How the units are linked:
sl + fb
sl @ cj
sl $ qn
sl % lc
sl ^ zt
sl * hd
bd + sc
bd @ mg
bd $ dt
bd % qc
bd ^ bg
bd * zb
dl + bs
dl @ zg
dl $ mh
dl % cg
dl ^ fr
dl * jb
ls + rl
ls @ zb
ls $ gz
ls % rc
ls ^ pj
ls * bq
tl + qh
tl @ hl
tl $ pz
tl % pc
tl ^ gr
tl * hf
rj + bm
rj @ lp
rj $ jq
rj % ml
rj ^ tb
rj * tc
jb + rg
jb @ cg
jb $ fr
jb % dl
jb ^ bs
jb * rm
gt + rm
gt @ nl
gt $ dl
gt % pn
gt ^ jb
gt * zq
tr + hn
tr @ dj
tr $ bq
tr % tq
tr ^ md
tr * pb
sf + lq
sf @ ch
sf $ hr
sf % bf
sf ^ sj
sf * tg
td + hf
td @ sq
td $ pc
td % ll
td ^ tl
td * zn
pb + jh
pb @ tq
pb $ md
pb % tr
pb ^ hn
pb * zh
ll + tl
ll @ tm
ll $ hl
ll % sq
ll ^ pc
ll * td
zt + mr
zt @ jr
zt $ bz
zt % qn
zt ^ nm
zt * fb
th + cg
th @ pp
th $ sb
th % dc
th ^ zg
th * nl
lc + zt
lc @ tg
lc $ jr
lc % cj
lc ^ qn
lc * sl
dt + jc
dt @ dd
dt $ mt
dt % jm
dt ^ jt
dt * bg
hh + ml
hh @ tp
hh $ ff
hh % fd
hh ^ lp
hh * qp
jn + lc
jn @ bm
jn $ tg
jn % lm
jn ^ cj
jn * br
mg + dt
mg @ rl
mg $ dd
mg % fs
mg ^ jm
mg * qc
pp + sb
pp @ rm
pp $ cr
pp % lj
pp ^ ld
pp * dc
jh + bd
jh @ md
jh $ mg
jh % hn
jh ^ qc
jh * hq
gg + rz
gg @ pf
gg $ qp
gg % ht
gg ^ cn
gg * dr
dc + zg
dc @ lj
dc $ ld
dc % pp
dc ^ sb
dc * th
jp + nl
jp @ hg
jp $ dc
jp % zm
jp ^ th
jp * pz
dp + ns
dp @ gr
dp $ gt
dp % qh
dp ^ zq
dp * nf
mt + gb
mt @ zp
mt $ bb
mt % fl
mt ^ qr
mt * jt
ft + pf
ft @ qj
ft $ lf
ft % fh
ft ^ cz
ft * bb
qc + bg
qc @ fs
qc $ jm
qc % mg
qc ^ dt
qc * bd
ht + cn
ht @ cz
ht $ hh
ht % pf
ht ^ qp
ht * gg
ml + tb
ml @ ff
ml $ hd
ml % lp
ml ^ jq
ml * rj
tm + hl
tm @ gn
tm $ jj
tm % rp
tm ^ hc
tm * sq
gz + qd
gz @ bg
gz $ fg
gz % sc
gz ^ mb
gz * pj
br + sl
br @ lm
br $ cj
br % jn
br ^ lc
br * ff
mr + tm
mr @ bz
mr $ gn
mr % nm
mr ^ rp
mr * sd
dz + fl
dz @ mb
dz $ lg
dz % qd
dz ^ zp
dz * dd
fg + gj
fg @ jt
fg $ ql
fg % jc
fg ^ jd
fg * mb
zn + dm
zn @ ll
zn $ tl
zn % td
zn ^ hf
zn * bz
gb + dr
gb @ bb
gb $ ht
gb % qr
gb ^ gg
gb * ql
zq + lj
zq @ pn
zq $ jb
zq % gt
zq ^ rm
zq * ns
hr + ll
hr @ mr
hr $ tm
hr % sd
hr ^ sq
hr * sj
bm + tg
bm @ jq
bm $ bf
bm % tb
bm ^ sf
bm * lm
sj + td
sj @ sd
sj $ sq
sj % hr
sj ^ ll
sj * lq
nc + br
nc @ tc
nc $ lm
nc % cl
nc ^ jn
nc * tp
nm + rp
nm @ zn
nm $ dm
nm % bz
nm ^ gn
nm * mr
sd + sq
sd @ nm
sd $ rp
sd % mr
sd ^ tm
sd * hr
tb + sf
tb @ hd
tb $ ch
tb % jq
tb ^ bf
tb * bm
fl + qr
fl @ lg
fl $ ft
fl % zp
fl ^ bb
fl * mt
mc + qg
mc @ pb
mc $ jh
mc % zh
mc ^ hq
mc * nb
qn + nm
qn @ lq
qn $ zn
qn % jr
qn ^ bz
qn * zt
zp + bb
zp @ gj
zp $ fh
zp % lg
zp ^ ft
zp * fl
ff + hd
ff @ jn
ff $ lc
ff % br
ff ^ sl
ff * lp
tp + ff
tp @ cl
tp $ jn
tp % nc
tp ^ br
tp * fd
gr + gt
gr @ jp
gr $ nl
gr % pz
gr ^ pn
gr * qh
sq + pc
sq @ rp
sq $ hc
sq % tm
sq ^ hl
sq * ll
ql + zd
ql @ qr
ql $ gg
ql % gb
ql ^ dr
ql * jd
dj + bq
dj @ qg
dj $ rc
dj % bc
dj ^ ls
dj * tq
sb + rq
sb @ cr
sb $ mc
sb % ld
sb ^ nb
sb * zg
jd + qj
jd @ gb
jd $ dr
jd % ql
jd ^ zd
jd * gj
hf + dp
hf @ pc
hf $ gr
hf % tl
hf ^ qh
hf * dm
pc + gr
pc @ hc
pc $ jp
pc % hl
pc ^ pz
pc * tl
zg + mh
zg @ ld
zg $ nb
zg % sb
zg ^ rq
zg * cg
zb + gz
zb @ qc
zb $ bg
zb % bd
zb ^ sc
zb * rc
lq + zn
lq @ hr
lq $ ll
lq % sj
lq ^ td
lq * jr
dd + mt
dd @ qd
dd $ zp
dd % dz
dd ^ fl
dd * jm
jm + jt
jm @ dz
jm $ fl
jm % dd
jm ^ mt
jm * dt
hl + pz
hl @ jj
hl $ zm
hl % hc
hl ^ jp
hl * pc
rg + zh
rg @ fr
rg $ tr
rg % bs
rg ^ pb
rg * cr
rp + hc
rp @ dm
rp $ nf
rp % gn
rp ^ jj
rp * tm
zd + hz
zd @ gg
zd $ rz
zd % dr
zd ^ fq
zd * qj
ld + nb
ld @ rg
ld $ zh
ld % cr
ld ^ mc
ld * sb
jc + jd
jc @ mt
jc $ gb
jc % jt
jc ^ ql
jc * fg
bz + gn
bz @ td
bz $ hf
bz % zn
bz ^ dm
bz * nm
nl + dl
nl @ dc
nl $ zg
nl % th
nl ^ cg
nl * pn
md + mg
md @ ls
md $ rl
md % bq
md ^ fs
md * hn
cg + fr
cg @ sb
cg $ rq
cg % zg
cg ^ mh
cg * dl
bq + fs
bq @ rc
bq $ pj
bq % ls
bq ^ rl
bq * md
hz + tp
hz @ rz
hz $ cl
hz % fq
hz ^ nc
hz * lf
nf + hg
nf @ qh
nf $ zq
nf % dp
nf ^ ns
nf * jj
pj + dz
pj @ sc
pj $ mb
pj % gz
pj ^ qd
pj * rl
fs + jm
fs @ pj
fs $ dz
fs % rl
fs ^ dd
fs * mg
bc + ls
bc @ hq
bc $ zb
bc % qg
bc ^ rc
bc * dj
gj + fh
gj @ ql
gj $ zd
gj % jd
gj ^ qj
gj * lg
lj + ld
lj @ jb
lj $ rg
lj % rm
lj ^ cr
lj * pp
mh + tq
mh @ nb
mh $ bc
mh % rq
mh ^ dj
mh * fr
lm + cj
lm @ tb
lm $ sf
lm % bm
lm ^ tg
lm * jn
hg + dc
hg @ zq
hg $ lj
hg % ns
hg ^ pp
hg * zm
qg + rc
qg @ jh
qg $ bd
qg % hq
qg ^ zb
qg * bc
cj + qn
cj @ sf
cj $ lq
cj % tg
cj ^ jr
cj * lc
hn + qc
hn @ bq
hn $ fs
hn % md
hn ^ mg
hn * jh
lg + ft
lg @ jd
lg $ qj
lg % gj
lg ^ fh
lg * zp
rq + dj
rq @ mc
rq $ qg
rq % nb
rq ^ bc
rq * mh
fh + cz
fh @ zd
fh $ hz
fh % qj
fh ^ lf
fh * ft
bs + pb
bs @ mh
bs $ tq
bs % fr
bs ^ tr
bs * rg
lf + fd
lf @ fq
lf $ nc
lf % hz
lf ^ tp
lf * cz
fr + tr
fr @ rq
fr $ dj
fr % mh
fr ^ tq
fr * bs
pn + jb
pn @ th
pn $ cg
pn % nl
pn ^ dl
pn * gt
bf + sj
bf @ fb
bf $ sd
bf % ch
bf ^ hr
bf * sf
jq + bf
jq @ sl
jq $ fb
jq % hd
jq ^ ch
jq * tb
rm + cr
rm @ dl
rm $ bs
rm % jb
rm ^ rg
rm * lj
bg + fg
bg @ jm
bg $ jt
bg % dt
bg ^ jc
bg * sc
nb + bc
nb @ zh
nb $ hq
nb % mc
nb ^ qg
nb * rq
gn + jj
gn @ hf
gn $ dp
gn % dm
gn ^ nf
gn * rp
cl + jn
cl @ rj
cl $ bm
cl % tc
cl ^ lm
cl * nc
sc + mb
sc @ dt
sc $ jc
sc % bg
sc ^ fg
sc * gz
pz + pn
pz @ zm
pz $ th
pz % jp
pz ^ nl
pz * gr
cz + hh
cz @ hz
cz $ tp
cz % lf
cz ^ fd
cz * pf
fd + lp
fd @ nc
fd $ br
fd % tp
fd ^ ff
fd * hh
jt + ql
jt @ fl
jt $ qr
jt % mt
jt ^ gb
jt * jc
jr + bz
jr @ sj
jr $ td
jr % lq
jr ^ zn
jr * qn
lp + jq
lp @ br
lp $ sl
lp % ff
lp ^ hd
lp * ml
jj + zm
jj @ dp
jj $ ns
jj % nf
jj ^ hg
jj * hc
mb + lg
mb @ jc
mb $ jd
mb % fg
mb ^ gj
mb * qd
tg + jr
tg @ bf
tg $ sj
tg % sf
tg ^ lq
tg * cj
hd + ch
hd @ lc
hd $ zt
hd % sl
hd ^ fb
hd * jq
hc + jp
hc @ nf
hc $ hg
hc % jj
hc ^ zm
hc * hl
qr + gg
qr @ ft
qr $ pf
qr % bb
qr ^ ht
qr * gb
cr + mc
cr @ bs
cr $ pb
cr % rg
cr ^ zh
cr * ld
qh + zq
qh @ pz
qh $ pn
qh % gr
qh ^ gt
qh * dp
bb + ht
bb @ fh
bb $ cz
bb % ft
bb ^ pf
bb * qr
hq + zb
hq @ hn
hq $ qc
hq % jh
hq ^ bd
hq * qg
rz + cl
rz @ qp
rz $ rj
rz % cn
rz ^ tc
rz * fq
fq + nc
fq @ cn
fq $ tc
fq % rz
fq ^ cl
fq * hz
qp + rj
qp @ fd
qp $ lp
qp % hh
qp ^ ml
qp * cn
fb + sd
fb @ qn
fb $ nm
fb % zt
fb ^ mr
fb * ch
ch + hr
ch @ zt
ch $ mr
ch % fb
ch ^ sd
ch * bf
dm + nf
dm @ tl
dm $ qh
dm % hf
dm ^ dp
dm * gn
zm + th
zm @ ns
zm $ pp
zm % hg
zm ^ dc
zm * jp
dr + fq
dr @ ht
dr $ cn
dr % gg
dr ^ rz
dr * zd
cn + tc
cn @ hh
cn $ ml
cn % qp
cn ^ rj
cn * rz
zh + hq
zh @ tr
zh $ hn
zh % pb
zh ^ jh
zh * mc
tc + lm
tc @ ml
tc $ tb
tc % rj
tc ^ bm
tc * cl
tq + md
tq @ bc
tq $ ls
tq % dj
tq ^ bq
tq * tr
ns + pp
ns @ gt
ns $ rm
ns % zq
ns ^ lj
ns * hg
qj + lf
qj @ dr
qj $ fq
qj % zd
qj ^ hz
qj * fh
rl + dd
rl @ gz
rl $ qd
rl % pj
rl ^ dz
rl * fs
qd + zp
qd @ fg
qd $ gj
qd % mb
qd ^ lg
qd * dz
pf + qp
pf @ lf
pf $ fd
pf % cz
pf ^ hh
pf * ht
rc + pj
rc @ bd
rc $ sc
rc % zb
rc ^ gz
rc * ls

The rows follow the links: the fewer symbols apart two units are, the more alike their rows tend to be.

Each row, then its unit:
12,-15,8,2,5,-10,4,2,-34,-1,27,-7,-29,-23,12,19,31,24,-23,-5,-25,-14,6,22,-31,25,27,13,-7,-1,5,-57,17,4,-12,4,-23,5,15,-23,-16,-8,-11,11,-14: hl
26,14,-16,26,-7,14,-8,-16,16,-39,-24,9,28,-1,-32,-14,10,10,28,-4,7,26,6,-1,15,5,-49,-8,1,-22,-25,21,-28,-24,13,-1,26,3,8,7,-4,15,5,-23,-7: qc
32,10,-10,21,-2,7,12,-24,22,-38,-31,11,25,-2,-34,-16,-3,5,28,-12,6,20,-11,2,18,0,-39,-9,11,-20,-32,12,-29,-22,15,-3,23,5,6,17,-7,15,8,-18,-6: pj
-5,-42,3,-9,-12,0,25,15,-16,30,13,-14,-31,-3,20,11,-3,-12,-26,12,2,-32,-9,3,-17,-14,51,-1,5,14,21,-22,30,33,7,2,-26,-11,-7,8,0,-18,7,14,-2: zt
-25,-9,2,-24,5,-12,22,-11,24,30,-10,1,-3,19,12,-4,-48,-41,9,1,18,-12,-20,-22,16,-24,29,-19,11,29,5,21,6,21,6,-3,-4,-2,-18,30,11,1,7,13,26: qp
15,24,14,-7,4,-3,27,-12,34,-15,-33,5,29,12,-31,-16,-30,-5,17,-8,15,12,-25,-2,31,-27,-26,-3,18,-12,-17,22,-33,-13,22,-5,21,1,1,27,-2,6,19,-5,0: qd
-16,-20,6,-11,-12,6,-3,32,-23,29,30,-25,-17,0,20,27,20,9,-35,26,0,-14,14,-1,-22,-3,34,6,-14,8,33,-21,27,28,11,5,-27,-8,12,-10,4,-20,3,7,-7: nm
-7,2,-15,-1,15,-15,15,-41,35,3,-13,6,11,16,-7,5,-36,-31,36,-7,13,15,-10,-32,16,3,6,-38,0,27,-22,8,-13,8,14,-6,1,14,7,36,1,18,4,-3,31: zd
33,9,-12,22,-4,7,6,-24,20,-39,-29,10,26,-1,-34,-16,1,5,30,-10,6,21,-6,1,16,2,-41,-8,7,-19,-31,13,-29,-23,15,-1,25,6,7,15,-8,15,8,-19,-7: rl
-13,-18,2,-5,-9,6,-9,29,-26,26,34,-24,-15,-3,18,30,26,14,-32,26,-4,-9,18,-1,-26,6,31,4,-19,8,32,-26,26,25,9,4,-29,-6,16,-13,2,-18,1,6,-6: zn
-26,-34,-28,2,-9,4,-3,-8,5,30,12,-9,-13,14,23,15,-9,-34,9,20,15,-5,13,-32,-9,1,38,-34,-13,36,12,7,27,33,10,0,-20,-1,0,19,12,1,-2,0,25: jn
0,-53,-10,0,-12,-1,27,-4,-14,25,12,-9,-34,-3,20,10,-5,-22,-12,9,1,-32,-8,-3,-18,-4,54,-15,6,21,9,-23,32,35,5,2,-26,-6,-6,15,-1,-9,2,10,6: sf
-2,-18,-3,6,-2,0,-10,13,-31,10,35,-17,-22,-11,16,31,35,20,-23,15,-14,-5,22,3,-32,23,28,1,-21,6,17,-42,24,16,1,4,-29,2,24,-18,-8,-10,-7,3,-7: rp
-9,27,18,-6,7,1,-37,30,-28,-2,21,0,-3,-13,12,3,30,34,-26,-3,-20,3,18,22,-13,15,-17,37,-11,-18,18,-9,3,-20,-29,3,0,-2,1,-46,0,-9,-15,6,-17: nl
-32,-10,-2,-24,0,-6,11,0,21,36,-2,-4,-1,22,17,1,-41,-39,4,10,20,-11,-9,-29,13,-23,29,-19,3,32,14,27,12,26,8,-1,-7,-4,-15,25,17,-2,6,11,27: tp
-13,-10,-2,-15,11,-19,31,-29,27,20,-15,5,-2,16,5,-5,-50,-41,19,-8,13,-8,-25,-21,16,-15,25,-26,14,30,-10,11,0,16,4,-5,-3,6,-12,35,5,7,5,10,28: hz
7,5,28,-9,9,-12,4,16,-33,1,20,-1,-24,-22,12,6,20,30,-34,-13,-26,-18,-4,35,-20,11,16,34,3,-13,11,-41,11,-7,-22,3,-13,-2,1,-33,-13,-12,-8,18,-21: gr
-2,-48,-2,-4,-12,-1,29,5,-15,27,13,-10,-33,-3,20,8,-5,-17,-19,9,2,-33,-11,1,-19,-10,53,-8,7,17,15,-23,30,35,6,2,-25,-9,-7,12,-1,-13,4,11,1: ch
-11,-47,-28,8,-9,1,9,-14,-3,23,13,-7,-25,5,20,16,-5,-29,7,14,8,-14,7,-23,-16,6,45,-33,-8,31,4,-10,30,35,8,1,-23,0,-1,20,5,1,-3,2,18: jq
13,26,-6,15,-11,22,-26,11,9,-29,-19,7,30,2,-24,-19,18,18,13,2,7,23,13,3,16,-5,-55,11,-2,-30,-8,35,-23,-26,4,1,29,-4,-2,-8,4,7,3,-21,-15: md
-1,-54,-13,3,-11,-2,25,-8,-12,24,10,-7,-34,-2,18,10,-5,-23,-7,9,3,-28,-7,-6,-19,-1,53,-18,3,23,6,-23,31,36,7,1,-25,-5,-5,17,-1,-6,1,8,8: tg
-15,28,-4,-10,10,-4,-1,-15,39,1,-13,-4,34,22,-17,7,-30,-17,27,7,21,28,-2,-32,26,-11,-20,-24,-7,13,-6,30,-25,-1,24,-6,11,10,13,30,8,11,13,-10,23: jd
15,24,12,6,-8,14,-14,20,-3,-25,-21,12,16,-7,-15,-33,11,19,-4,-11,-4,4,-3,25,15,-13,-46,32,14,-36,-3,27,-18,-33,-15,1,30,-10,-20,-20,2,-2,-2,-7,-23: tq
-8,3,-14,0,15,-14,13,-38,34,1,-12,4,16,17,-8,7,-34,-30,36,-2,15,16,-8,-32,17,4,2,-39,-3,27,-21,12,-14,6,15,-5,2,15,10,34,3,18,5,-5,31: qj
-15,-45,-30,7,-10,3,5,-12,-1,24,13,-9,-21,8,21,15,-4,-31,7,16,10,-13,9,-26,-16,6,44,-34,-8,33,5,-5,29,36,9,1,-22,1,-1,19,7,2,-4,0,20: tb
-7,-7,-9,-8,14,-18,28,-39,31,9,-15,8,1,14,0,-1,-46,-38,28,-11,13,0,-21,-23,16,-6,20,-32,10,28,-19,6,-6,13,7,-6,-1,11,-4,36,1,14,4,4,30: pf
-12,30,0,-11,9,-3,3,-11,39,1,-15,-4,37,24,-18,6,-30,-16,23,8,21,27,-4,-31,27,-14,-21,-21,-6,10,-7,31,-25,-2,25,-5,12,8,11,29,9,10,14,-10,19: gj
-29,-9,0,-23,3,-7,16,-4,22,35,-5,-3,-2,22,15,0,-44,-41,5,8,19,-10,-14,-26,14,-23,30,-20,6,30,14,25,9,24,6,-2,-7,-2,-16,27,16,-2,8,11,26: fd
14,24,-10,18,-11,20,-25,8,10,-31,-19,7,32,1,-25,-15,16,17,16,4,7,25,13,1,16,-2,-56,9,-3,-27,-11,34,-25,-26,5,0,28,-3,1,-6,3,9,3,-22,-12: bq
12,12,-6,20,5,5,-35,0,-24,-29,7,16,-5,-20,1,-10,36,28,2,-18,-24,7,19,23,-14,31,-28,19,-5,-21,-11,-10,-3,-29,-33,2,11,4,-2,-38,-7,7,-21,-6,-17: zg
1,-18,-2,7,-1,-2,-7,9,-33,8,34,-16,-24,-14,16,31,36,22,-22,12,-16,-7,19,8,-33,26,28,0,-19,5,13,-46,22,15,-1,4,-28,4,23,-19,-9,-9,-8,3,-9: gn

Each walk starts at a row. The symbols on each line, taken left to right, move it on to the next unit.
Answer with the unit's row; about right is enough.
start 23,19,9,0,3,-3,29,-17,30,-22,-34,8,26,7,-33,-18,-26,-3,20,-11,11,10,-27,1,27,-21,-29,-3,18,-16,-23,17,-32,-16,19,-5,22,2,0,25,-5,8,18,-7,-3
@ @ @ + $: -6,-5,-12,-3,15,-17,23,-43,31,6,-14,7,6,15,-3,2,-40,-35,34,-8,13,6,-15,-27,15,1,13,-37,5,28,-20,7,-9,9,10,-5,0,13,2,35,1,15,4,2,31
* % % + $ %: -33,-24,-19,-8,-6,3,-6,-2,10,35,10,-9,-6,19,22,13,-19,-35,8,22,19,-4,11,-35,0,-6,32,-30,-11,35,17,19,22,32,10,0,-16,-2,-5,20,17,0,0,3,27
start 18,21,-13,22,-9,19,-20,-2,12,-35,-20,7,32,1,-28,-15,15,14,21,2,6,27,12,-1,15,4,-53,0,-4,-25,-18,30,-26,-25,9,0,28,0,4,-2,0,11,3,-25,-11
$ % @ *: 28,15,3,7,1,0,26,-22,28,-28,-33,11,24,3,-35,-18,-20,-1,23,-14,9,13,-23,4,24,-14,-30,-5,18,-17,-29,13,-33,-19,18,-5,23,4,3,25,-8,10,14,-11,-5
^ ^ @ *: -12,19,-10,-4,11,-7,1,-27,38,2,-11,-2,29,20,-14,8,-29,-22,32,5,18,26,-2,-35,23,-1,-12,-34,-7,21,-13,24,-20,2,21,-5,7,13,15,31,7,16,9,-10,28
start -10,33,7,-14,8,-3,7,-7,39,0,-19,-4,38,23,-21,1,-32,-13,19,7,22,24,-9,-25,31,-21,-24,-12,0,5,-5,34,-29,-4,27,-5,15,6,8,29,8,7,18,-8,14
* * ^ @: -11,12,-15,-1,13,-11,6,-35,37,0,-11,0,22,20,-11,9,-31,-26,35,0,17,24,-1,-36,19,3,-4,-37,-7,23,-19,16,-18,5,19,-6,4,15,13,34,4,17,7,-8,31
+ % ^ @ % $: -18,-42,-30,6,-9,3,1,-11,1,27,13,-7,-18,9,22,16,-7,-32,8,18,11,-10,10,-29,-12,6,41,-36,-11,34,8,-1,28,34,9,1,-21,1,0,20,8,1,-3,0,23
start -7,-7,-11,-5,14,-17,25,-41,32,6,-14,7,3,14,-3,0,-43,-36,31,-10,11,3,-19,-25,15,-2,16,-34,8,29,-19,8,-8,11,10,-4,-1,11,0,36,0,14,3,4,30
% * $ @ @: -35,-13,-8,-19,-2,-2,4,2,17,37,1,-7,-1,23,18,5,-33,-39,3,17,21,-6,-2,-30,9,-20,30,-22,-3,32,17,25,14,30,9,-1,-11,-4,-12,23,18,-2,4,8,27
+ * + + * $: -16,-21,9,-12,-13,5,1,33,-23,32,29,-23,-19,-1,19,25,17,7,-36,26,0,-16,10,1,-21,-7,36,7,-14,9,34,-19,29,29,12,5,-28,-9,8,-7,4,-20,5,8,-7
start 11,28,3,9,-10,20,-23,20,4,-26,-19,8,27,1,-20,-25,15,19,4,-1,5,17,7,12,17,-12,-54,22,4,-34,-3,37,-22,-29,-3,1,30,-8,-11,-15,5,2,1,-15,-20
^ @ ^: 26,16,7,3,1,-1,28,-20,29,-24,-35,9,25,4,-34,-17,-22,-1,22,-12,10,11,-25,3,26,-18,-30,-3,20,-15,-26,16,-33,-16,18,-4,23,3,1,25,-7,9,17,-8,-4
* @ % $: -12,32,4,-13,9,-2,4,-8,39,1,-19,-5,37,23,-20,4,-32,-13,21,7,22,26,-8,-27,30,-18,-23,-16,-3,8,-4,33,-27,-2,26,-6,14,6,11,28,9,10,17,-9,19
start 22,17,11,8,-5,10,-9,13,-8,-29,-19,19,6,-12,-14,-35,13,19,-3,-19,-9,-4,-7,31,8,-8,-39,35,19,-35,-10,15,-15,-34,-23,2,28,-8,-23,-23,-4,0,-4,-3,-25
$ ^ % ^ +: -5,33,13,-15,7,-3,13,-5,39,-2,-24,-3,36,20,-25,-4,-34,-11,16,3,21,21,-16,-18,32,-25,-26,-7,6,0,-7,32,-30,-7,26,-5,19,3,6,28,6,6,19,-5,10
^ * + % $ *: -21,-10,1,-22,8,-14,25,-15,25,27,-10,4,-4,19,11,-4,-49,-41,12,-1,16,-11,-23,-22,17,-22,28,-20,12,28,2,18,5,21,4,-3,-4,0,-16,31,11,2,8,13,26
start 20,9,-6,21,3,3,-27,-4,-22,-33,0,19,-6,-23,-1,-17,31,26,4,-21,-22,4,12,27,-11,28,-29,22,1,-25,-16,-9,-4,-31,-35,2,14,3,-6,-37,-10,9,-20,-4,-17
@ % +: 20,20,12,8,-5,11,-11,16,-5,-27,-21,16,9,-10,-14,-35,11,20,-2,-17,-7,-1,-5,30,11,-10,-41,34,18,-36,-8,21,-16,-34,-21,1,28,-9,-21,-22,-1,0,-4,-2,-24
* @ % $: 16,23,-11,21,-10,21,-24,3,12,-33,-19,7,31,1,-28,-17,18,15,18,2,7,26,13,1,16,0,-54,4,-3,-26,-14,31,-25,-26,7,-1,27,0,3,-3,2,10,3,-24,-11
